Below is a small trained network, with its code and all its weights. Each question gives an input and a class and asks what happens when units are switched off, that is, made to give their printed mean instead of their output.

import numpy as np


def w(rows, s, z=0):
    codes = np.array(rows[::2]) - 128.0
    scale = np.full(codes.shape[1], s)
    scale[-1] = z or s
    return codes * scale


def norm(h):
    return h / np.sqrt((h * h).mean(-1, keepdims=True) + 1e-5)


def f(y):
    return np.maximum(y, 0)


def log_softmax(a):
    a = a - a.max(-1, keepdims=True)
    return a - np.log(np.exp(a).sum(-1, keepdims=True))


def net(x, mask):
    res = np.array(x, float).reshape(1, 7) / 4 @ E
    u = 0
    for l in range(3):
        y = f(norm(res) @ A[l][:, :-1].T + A[l][:, -1])
        res = res + np.where(mask[u : u + 3], y, B[l][:, -1]) @ B[l][:, :-1]
        u += 3
    return log_softmax(norm(res)[-1] @ U[:, :-1].T + U[:, -1])


A, B = {}, {}
E = w([
[130,129,128,127],'x0',
[129,127,129,128],'x1',
[128,129,128,128],'x2',
[219,182,151,59],'x3',
[127,127,127,129],'x4',
[146,73,196,133],'x5',
[92,108,122,6],'x6',
],0.012)
A[0] = w([
[34,107,154,3,154],'0.n1',
[179,66,166,124,61],'0.n2',
[56,151,45,93,2],'0.n3',
],0.011,0.0054)
B[0] = w([
[160,55,88,187,255],'0.n1',
[81,178,130,63,154],'0.n2',
[3,145,113,35,165],'0.n3',
],0.017,0.0084)
A[1] = w([
[94,252,148,136,120],'1.n1',
[146,181,13,142,253],'1.n2',
[185,136,30,94,83],'1.n3',
],0.019,0.0034)
B[1] = w([
[203,103,169,254,194],'1.n1',
[97,186,57,92,254],'1.n2',
[172,176,170,65,208],'1.n3',
],0.021,0.0088)
A[2] = w([
[16,201,214,191,5],'2.n1',
[134,143,184,241,2],'2.n2',
[143,252,240,171,112],'2.n3',
],0.013,0.0054)
B[2] = w([
[79,209,165,175,164],'2.n1',
[78,135,166,6,217],'2.n2',
[138,96,143,188,255],'2.n3',
],0.02,0.0058)
U = w([
[61,185,63,240,59],'0',
[212,203,136,210,212],'1',
[42,133,205,141,246],'2',
[188,101,241,187,87],'3',
[45,96,28,89,34],'4',
[171,181,75,46,134],'5',
[125,6,105,179,251],'6',
[234,58,159,68,30],'7',
],0.021,0.002)

Each question gives the input, the list of numbers given to net, and the class t.
The units are the neurons (one row each of A and B). Each row of codes is followed by its name. A weight is (code - 128) times the scale printed after its matrix; where a second scale follows, it is the last column's (A, B and U).
mask holds one flag per neuron, layer by layer. A switched-off neuron (its flag False) gives its mean, the last column of its row in B, instead of its output. The means were averaged over made-up inputs and are rounded, as every weight is.
A unit's drop is (log p(t) with every unit on - log p(t) with that unit switched off) / (log p(t) with every unit on - log p(t) with every unit switched off).
The circuit of an input: a set's keep is (log p(t) with only the set's units on - log p(t) with every unit switched off) / (log p(t) with every unit on - log p(t) with every unit switched off). Starting from all 9 units, units are removed one at a time, each time the one whose removal leaves the highest keep (on an exact tie, the one counted first), for as long as the keep stays at least 0.8.
units of the circuit, in order: the units of the circuit, biggest drop first
unit that matters most: the unit with the biggest drop
k most important neurons: the k neurons with the biggest drops, biggest first
top k neurons in layer l: the k neurons of layer l with the biggest drops, biggest first
drop when u is switched off: that unit's drop, to one decimal
input [1,-3,-8,7,-6,-2,0], class 1: units of the circuit, in order => 0.n1; 1.n1
input [-3,4,-1,-2,-6,7,-4], class 2: unit that matters most => 1.n2
input [7,-2,-1,2,-4,-1,0], class 1: 3 most important neurons => 0.n1; 1.n1; 0.n3
input [-3,7,-3,6,-8,8,-1], class 3: units of the circuit, in order => 0.n1; 2.n3
input [2,-2,-2,-5,-3,2,6], class 6: 3 most important neurons => 0.n1; 1.n2; 2.n2
input [-6,-3,2,7,3,2,-2], class 3: units of the circuit, in order => 0.n1; 1.n2
input [-7,8,8,5,6,3,-7], class 3: 2 most important neurons => 0.n1; 2.n2
input [-2,-6,8,-8,2,4,-4], class 2: 3 most important neurons => 0.n1; 1.n2; 2.n2
input [-8,0,-3,-2,-3,3,-2], class 2: 3 most important neurons => 1.n2; 1.n3; 0.n1
input [7,5,-2,3,-1,3,6], class 7: 2 most important neurons => 1.n2; 0.n1
input [3,-2,-7,-5,-1,4,-5], class 2: 3 most important neurons => 0.n1; 1.n2; 2.n2
input [-6,1,7,1,7,2,7], class 7: top 2 neurons in layer 1 => 1.n3; 1.n2
input [2,3,0,-8,4,1,2], class 6: 2 most important neurons => 1.n2; 2.n2
input [-2,-7,-7,-5,3,1,2], class 6: units of the circuit, in order => 1.n2
input [2,0,-2,-7,4,1,-4], class 2: units of the circuit, in order => 1.n2; 2.n2
input [-7,0,0,-2,-2,2,6], class 6: 2 most important neurons => 0.n1; 1.n2
input [1,2,-4,7,-2,6,-3], class 3: top 2 neurons in layer 0 => 0.n1; 0.n2
input [-1,-5,-2,-3,8,8,-4], class 2: 2 most important neurons => 1.n2; 0.n1
input [-2,0,-3,-8,-1,4,0], class 2: 2 most important neurons => 0.n1; 1.n2
input [0,1,-3,-7,1,5,-3], class 2: unit that matters most => 0.n1
input [-4,8,-1,1,3,1,-2], class 3: 2 most important neurons => 0.n1; 1.n1
input [-1,6,1,0,1,6,-7], class 2: 2 most important neurons => 2.n2; 1.n3
input [-1,-3,-7,-5,8,8,-6], class 2: 2 most important neurons => 0.n1; 2.n2
input [-6,-1,0,-8,6,3,-1], class 2: top 2 neurons in layer 0 => 0.n1; 0.n3
input [8,-3,-7,8,1,2,3], class 7: top 2 neurons in layer 1 => 1.n2; 1.n1
input [0,-7,8,-2,-8,1,7], class 6: top 2 neurons in layer 0 => 0.n1; 0.n2
input [-3,-6,8,-5,8,4,4], class 6: unit that matters most => 1.n2
input [-2,-6,2,6,-6,2,-4], class 3: drop when 2.n2 is switched off => 0.1
